In the rows, 128 means zero.
Rows, each with its class
[ 96 132 160 120 135 157 140  57 102 148 118 153 144 148  95 111 141 129
 111 129 109 148 123 130 151 109 139 118 107 112 108 126 114 121 123 154
 113 117 141 144 151 144 139 145 147 124 127  95  41 162 139  77 123 128
 140 111 105 106 107  78 131  80 139 131 123 107 136 134 129] : V
[112  90 171  89  43  91 154 162 125 143 143 160  78 147  98  98 146 154
 138 108 154 104 158 113 126 129 118  90 109 209 134 118 152  47 119 162
 152 129 109 148 155 166 130 136 122 129 144 128 127 145 130 144 131 139
 153 129 103 117 135  81 119 101 112  78 143 134 157 115 119] : C
[116  90 206  93 104  78 152 194 129 146 158 161 164 124  69  73 148 184
 138 128 157 132 148 113 142 121 109 109 113 198 142 126 158  59 125 152
 175 136 143 128 153 162 145 127 135 126 130 114 156 150 108 130 138 144
 167 111 106 117 123  73 118 103 116  30 126 132 154 113 116] : S
[110  98 170  94 123 108 162 139 118 159 140 157  99 141  93  98 151 152
 144 109 152 141 150 118 135 124 123  94 101 172 137 117 149  78 124 163
 146 123 119 142 156 151 140 137 132 113 130 114 103 149 116 123 134 143
 143 120 106 108 131  77 114 102 122  98 134 122 153 129 113] : C
[107 114 190 115 120 127 134  87 110 161 122 160 157 142 115 114 147 117
 135 124 139 140 114 131 138 116 133 103  94 160 127 130 140 114 128 158
 152 121 134 136 154 151 146 147 153 123 105 112  98 144 123  90 129 132
 160 109 104 108 125  84 128  81 128 105 123 121 144 142 133] : V
[114 101 187 103 100 100 162 182 124 150 162 141 165 129  64  79 140 202
 128  96 141 128 164 114 144 130 108 110 115 184 133 131 157  46 124 138
 150 140 144 133 151 144 140 119 118 131 141 108 128 141 119 137 136 148
 153 124 108 118 128  60 121 114 120 153 136 143 159 107 113] : S
[107 118 160 113 123 138 136  59 119 182 125 156 140 151  91 113 148 133
 137 120 118 163 128 131 137 115 138 111 104 137 118 130 140 114 131 152
 121 108 147 126 146 150 153 151 152 125 125 102  56 139 107  80 129 125
 150  98  99 107 106  75 128  72 126 141 115 112 135 139 127] : V
[111 116 192 110 103 104 164 169 118 139 141 163 181 126  98  88 136 191
 130 106 158 103 144 126 144 116 111 114 114 186 130 116 151  63 127 133
 169 141 132 133 137 158 132 125 116 126 133 116 138 140 116 132 137 146
 169 131 106 123 130  75 128 110 122  10 123 130 151 118 134] : S
[ 91 146 130 116   4 142 172 110 106 140 108 134  96 140 104 103 132 173
 106 124 138  84 170 127 135 112 116 123 114 174  88 127 129  47 121 137
 101 133 111 163 182 181 104 112  74 120 157 126  61 149 146 148 117 132
 119 158 112 110 133  95 124  69 150  52 137 105 107 127 121] : C
[101 138 147 114 129 166 131  34 106 172 116 147 144 143  96 117 146 140
 119 127 104 148 128 139 143 101 137 116 111 126 102 139 132 107 136 153
 105 115 138 140 149 151 144 144 141 123 136 100  31 137 132  78 123 126
 135 115 103 106 107  77 139  80 136 129 127 110 133 132 117] : V
[105 113 162 111 132 148 126  55 107 165 128 155 140 145 100 118 144 135
 116 122 121 160 121 129 123 110 136 111  99 140 110 132 137 113 126 154
 128 110 139 132 148 151 147 146 154 124 117  92  63 140 129  87 132 127
 153 104 106 104 108  78 130  76 134 141 127 112 143 150 128] : V
[104 109 169 103 124 129 154 114 114 158 137 142 139 135  70  98 135 169
 123 113 135 118 151 138 141 116 122 112 118 161 112 130 143  76 127 132
 132 126 133 130 161 156 134 126 137 129 141 103  86 144 133 114 127 124
 141 123 108 112 117  66 122  97 126  82 125 115 129 108 118] : S
[103  99 154  95 118 106 162 159 130 148 144 148  74 149  82  93 146 173
 129 110 149 108 174 104 146 122 118  96 107 189 128 125 151  30 118 157
 140 122 112 149 155 159 135 123 102 125 154 129 108 152 132 130 114 140
 132 131 113 112 140  74 120 121 114  93 140 123 143 115 113] : C
[106 119 164 105 122 127 147 108 107 152 122 152 122 135 105 105 142 147
 121 114 141 124 139 121 129 117 120 103 103 159 121 134 139  73 125 166
 129 112 128 142 159 152 126 129 117 117 131 113  82 143 128 109 128 123
 140 127 101 113 127  81 122 100 131  89 130 119 149 130 119] : C
[127 100 196  97 111 102 152 171 129 156 156 134 134 129  74  90 151 160
 139 107 157 143 145 114 137 124 117 100 115 190 137 124 159  67 118 153
 163 132 139 135 145 158 148 123 149 130 126 119 137 135 105 130 132 136
 159 110 110 117 133  63 114 104 116  64 129 132 167 119 111] : S
[103 131 162 114 135 159 124  47 104 169 109 150 126 135  95 122 146 138
 129 124 119 155 127 134 139 108 129 110  97 133 112 127 127 114 125 158
 107 115 138 133 148 148 147 130 147 128 138  85  60 132 133  72 130 127
 144 116 104 106 113  76 124  78 135 133 119 110 133 145 125] : V
[123  99 192 109 106  93 161 177 128 145 152 151 166 130  78  86 134 183
 129 104 155 122 155 109 140 124 110 109 117 188 131 126 158  59 121 144
 171 133 139 127 156 152 131 116 125 131 129 110 143 136 109 140 136 145
 153 123 105 104 127  62 117 109 117  33 132 129 152 117 118] : S
[104 101 168  98 116 118 155 146 111 153 143 144 100 144 102  92 154 143
 137 103 149 135 162 112 131 122 120 105 100 189 134 125 142  62 114 161
 154 114 123 139 161 157 131 130 126 127 134 120 109 154 111 124 126 141
 145 126 101 109 150  84 116 104 120  83 130 127 152 127 121] : C
[107 109 118  98 136 153 130  47 106 171 137 140 122 154  74 115 150 158
 134 123 119 172 136 137 142 123 134 105 105 121 113 133 139  95 129 152
  99 112 148 135 144 129 141 145 155 129 138  99  33 138 136  81 128 127
 134 108 107 103 101  67 113  79 129 159 125 108 130 126 136] : V
[111  98 167  99 116  98 161 156 127 129 138 156  90 140  94  91 150 163
 137 105 155 109 172 106 126 126 119 102 108 196 125 118 144  47 119 154
 150 112 112 147 161 164 125 122 110 133 138 121 116 145 117 140 124  90
 140 147 114 101 137  76 118 112 122  70 136 122 153 127 112] : C
[105 104 201 112  99  89 168 167 116 149 149 158 179 128  76  84 134 184
 130 110 157  96 144 112 141 111 105 117 120 193 134 132 158  49 124 147
 170 139 145 121 160 166 138 123 117 120 129 118 140 139 117 135 129 135
 165 118 109 110 121  70 130 128 121  19 128 128 155 113 113] : S
[103 109 168 107 134 136 140  81 113 162 124 149 129 130 101 112 154 136
 129 118 133 139 142 131 137 118 141 111 104 158 112 132 128  99 134 159
 133 118 132 140 153 156 140 143 144 123 122 107  75 137 127 105 133 131
 157 110 110 109 129  79 123  80 122 115 120 119 135 137 117] : V
[111  84 171  94 110  89 154 177 126 152 139 154  85 140 104  98 157 153
 140 107 151 113 155 110 125 119 128  94 103 204 139 127 147  57 123 163
 159 115 121 139 142 169 144 130 127 127 131 122 131 151 113 140 117 148
 148 126 103 115 142  79 112  99 114  79 109 135 155 130 118] : C
